Here is a tiny trained network, its code and every weight. The questions are about switching its units off for an input and a target symbol, where a switched-off unit gives its printed mean instead of its output.

import numpy as np


def w(rows, s, z=0):
    codes = np.array(rows[::2]) - 128.0
    scale = np.full(codes.shape[1], s)
    scale[-1] = z or s
    return codes * scale


def norm(h):
    return h / np.sqrt((h * h).mean(-1, keepdims=True) + 1e-5)


def f(y):
    return y / 2 * (1 + np.tanh(0.7978845608 * (y + 0.044715 * y**3)))


def softmax(a):
    e = np.exp(a - a.max(-1, keepdims=True))
    return e / e.sum(-1, keepdims=True)


def log_softmax(a):
    a = a - a.max(-1, keepdims=True)
    return a - np.log(np.exp(a).sum(-1, keepdims=True))


def net(x, mask):
    ids = ['βγδεζηθλμξπτφ'.index(c) for c in x.split()]
    T = len(ids)
    res = E[ids] + P[:T]
    r = norm(res)
    for j in range(2):
        rows = slice(2 * j, 2 * j + 2)
        q, k, v = (r @ M[0][rows].T for M in (Q, K, V))
        z = softmax(np.where(np.tri(T) > 0, q @ k.T / 2**0.5, -1e9)) @ v
        o = O[0][rows]
        res = res + np.where(mask[j], z, o[:, -1]) @ o[:, :-1]
    y = f(norm(res) @ A[0][:, :-1].T + A[0][:, -1])
    res = res + np.where(mask[2:14], y, B[0][:, -1]) @ B[0][:, :-1]
    return log_softmax(norm(res)[-1] @ U[:, :-1].T + U[:, -1])


Q, K, V, O, A, B = {}, {}, {}, {}, {}, {}
E = w([
[47,109,128,143,130,152,207,83,93],'β',
[166,134,128,113,113,153,156,144,131],'γ',
[81,111,98,122,160,158,131,208,188],'δ',
[136,217,108,251,132,179,102,99,88],'ε',
[177,49,140,65,144,190,140,156,119],'ζ',
[151,180,155,64,184,190,75,128,84],'η',
[100,73,189,177,108,206,96,118,185],'θ',
[86,190,146,131,88,145,126,184,180],'λ',
[114,157,86,171,106,87,124,177,157],'μ',
[235,146,36,154,105,113,100,81,172],'ξ',
[126,110,120,107,77,92,136,185,125],'π',
[202,175,158,219,102,143,138,63,36],'τ',
[110,47,124,188,253,137,139,144,142],'φ',
],0.019)
P = w([
[102,160,132,227,126,219,108,228,31],'0',
[85,160,128,88,85,58,80,171,133],'1',
[159,151,202,215,168,187,181,173,99],'2',
[119,128,102,105,92,72,108,122,141],'3',
[185,175,249,194,206,163,203,101,135],'4',
[123,121,115,109,73,83,135,112,153],'5',
],0.012)
Q[0] = w([
[153,182,151,111,186,157,194,148,116],'H1',
[110,147,157,85,64,143,89,113,131],'H1',
[143,137,252,183,203,220,179,156,161],'H2',
[54,91,179,140,114,131,176,80,125],'H2',
],0.012)
K[0] = w([
[137,103,101,135,155,117,177,66,173],'H1',
[133,148,163,89,72,169,122,172,135],'H1',
[69,48,170,179,179,129,134,5,155],'H2',
[159,168,189,111,169,118,177,88,174],'H2',
],0.012)
V[0] = w([
[173,134,158,140,43,166,130,164,145],'H1',
[184,138,62,153,47,163,3,135,197],'H1',
[67,173,17,54,115,128,240,119,33],'H2',
[195,91,151,139,180,51,133,163,117],'H2',
],0.0067)
O[0] = w([
[129,88,155,113,12,69,162,91,104,147],'H1',
[165,204,64,89,154,124,187,1,174,3],'H1',
[109,208,110,38,178,45,241,34,102,134],'H2',
[175,113,16,137,182,13,131,221,93,73],'H2',
],0.0072,0.0045)
A[0] = w([
[106,131,106,178,149,110,129,198,66,171],'N1',
[147,162,159,137,133,73,77,108,133,85],'N2',
[167,166,161,44,82,143,84,99,67,3],'N3',
[161,32,96,87,114,111,61,90,168,117],'N4',
[144,56,105,21,95,79,152,183,115,78],'N5',
[81,31,101,75,137,113,81,137,245,63],'N6',
[81,156,201,90,193,91,193,165,103,179],'N7',
[85,145,47,141,71,74,105,100,198,85],'N8',
[249,186,81,111,127,153,195,125,204,71],'N9',
[75,144,116,58,104,73,123,171,223,11],'N10',
[118,80,140,142,99,121,163,69,133,135],'N11',
[140,186,135,62,77,115,103,144,157,12],'N12',
],0.013,0.0061)
B[0] = w([
[127,110,104,97,119,69,114,125,176,207],'N1',
[170,105,53,146,113,90,96,163,127,127],'N2',
[150,73,71,103,155,141,19,69,114,134],'N3',
[42,95,133,74,85,30,146,75,60,161],'N4',
[176,186,104,62,122,140,211,139,142,166],'N5',
[40,176,75,157,70,163,211,85,168,163],'N6',
[99,55,117,168,142,150,182,57,78,246],'N7',
[97,95,203,123,175,77,117,175,56,167],'N8',
[157,97,166,186,130,63,157,86,247,159],'N9',
[201,146,97,212,141,217,102,201,102,146],'N10',
[126,51,172,198,96,144,173,120,117,177],'N11',
[73,84,185,98,90,184,99,90,216,138],'N12',
],0.014,0.012)
U = w([
[79,106,215,115,195,118,189,82,19,177],'β',
[215,65,37,165,39,111,83,90,68,1],'γ',
[33,123,33,98,191,122,109,127,209,123],'δ',
[123,189,20,201,117,169,159,151,119,95],'ε',
[197,101,121,57,98,133,162,203,87,193],'ζ',
[130,87,94,57,136,149,32,58,110,204],'η',
[159,95,210,161,106,213,80,175,144,118],'θ',
[3,184,188,99,25,120,112,88,184,15],'λ',
[95,126,187,68,89,2,60,132,117,212],'μ',
[218,115,100,140,128,140,185,60,251,100],'ξ',
[136,133,50,31,49,120,160,80,149,139],'π',
[136,184,96,217,91,71,84,124,48,68],'τ',
[149,75,105,161,237,88,96,238,86,141],'φ',
],0.0089,0.0039)

Each question gives the input, a string of symbols that net reads in full, and the target symbol t.
The units are the heads (2 rows each of Q, K, V and O) and the neurons (one row each of A and B). Each row of codes is followed by its name. A weight is (code - 128) times the scale printed after its matrix; where a second scale follows, it is the last column's (O, A, B and U).
mask holds one flag per unit, heads first, then neurons. A switched-off unit (its flag False) gives its mean, the last column of its rows in O or B, instead of its output. The means were averaged over made-up inputs and are rounded, as every weight is.
A unit's drop is (log p(t) with every unit on - log p(t) with that unit switched off) / (log p(t) with every unit on - log p(t) with every unit switched off).
The circuit of an input: a set's keep is (log p(t) with only the set's units on - log p(t) with every unit switched off) / (log p(t) with every unit on - log p(t) with every unit switched off). Starting from the 12 units with the biggest drops (on a tie, the unit counted first), units are removed one at a time, each time the one whose removal leaves the highest keep (on an exact tie, the one counted first), for as long as the keep stays at least 0.8.
units of the circuit, in order: the units of the circuit, biggest drop first
unit that matters most: the unit with the biggest drop
top k neurons: the k neurons with the biggest drops, biggest first
heads that matter: for each layer, one digit per head in row order, 1 if its drop is at least 0.15 and else 0, layers parted by /
drop of u: that unit's drop, to one decimal
input φ η λ, target φ: heads that matter => 01
input β θ φ ξ θ β, target λ: units of the circuit, in order => H2; N7; N6
input θ β β θ μ, target θ: units of the circuit, in order => H2
input β λ δ β θ ζ, target π: heads that matter => 00
input β β β λ, target θ: units of the circuit, in order => N10; N12
input θ η τ, target θ: units of the circuit, in order => H2; N7
input β β θ θ, target λ: units of the circuit, in order => N6; N7
input λ ξ β φ γ, target φ: heads that matter => 11
input ζ ξ φ ξ λ, target ξ: units of the circuit, in order => H1; N9
input β η ξ φ β δ, target ε: units of the circuit, in order => N10; N6
input β θ θ β, target λ: units of the circuit, in order => H2; N7
input θ θ θ π, target ζ: units of the circuit, in order => N5; N10
input θ π γ, target θ: heads that matter => 01
input β θ ζ ζ ζ, target θ: units of the circuit, in order => H2
input θ μ φ, target φ: heads that matter => 01
input β β θ ζ, target π: units of the circuit, in order => N5; N6
input β β ζ ξ λ, target ξ: top 3 neurons => N9; N8; N4
input β β β θ γ, target θ: drop of H2 => 0.8
input β ξ ζ δ, target ε: drop of N10 => 0.6
input β θ λ, target θ: drop of N4 => 0.1
input β θ π, target θ: drop of N5 => 0.0
input ξ ζ β β θ τ, target γ: unit that matters most => N3
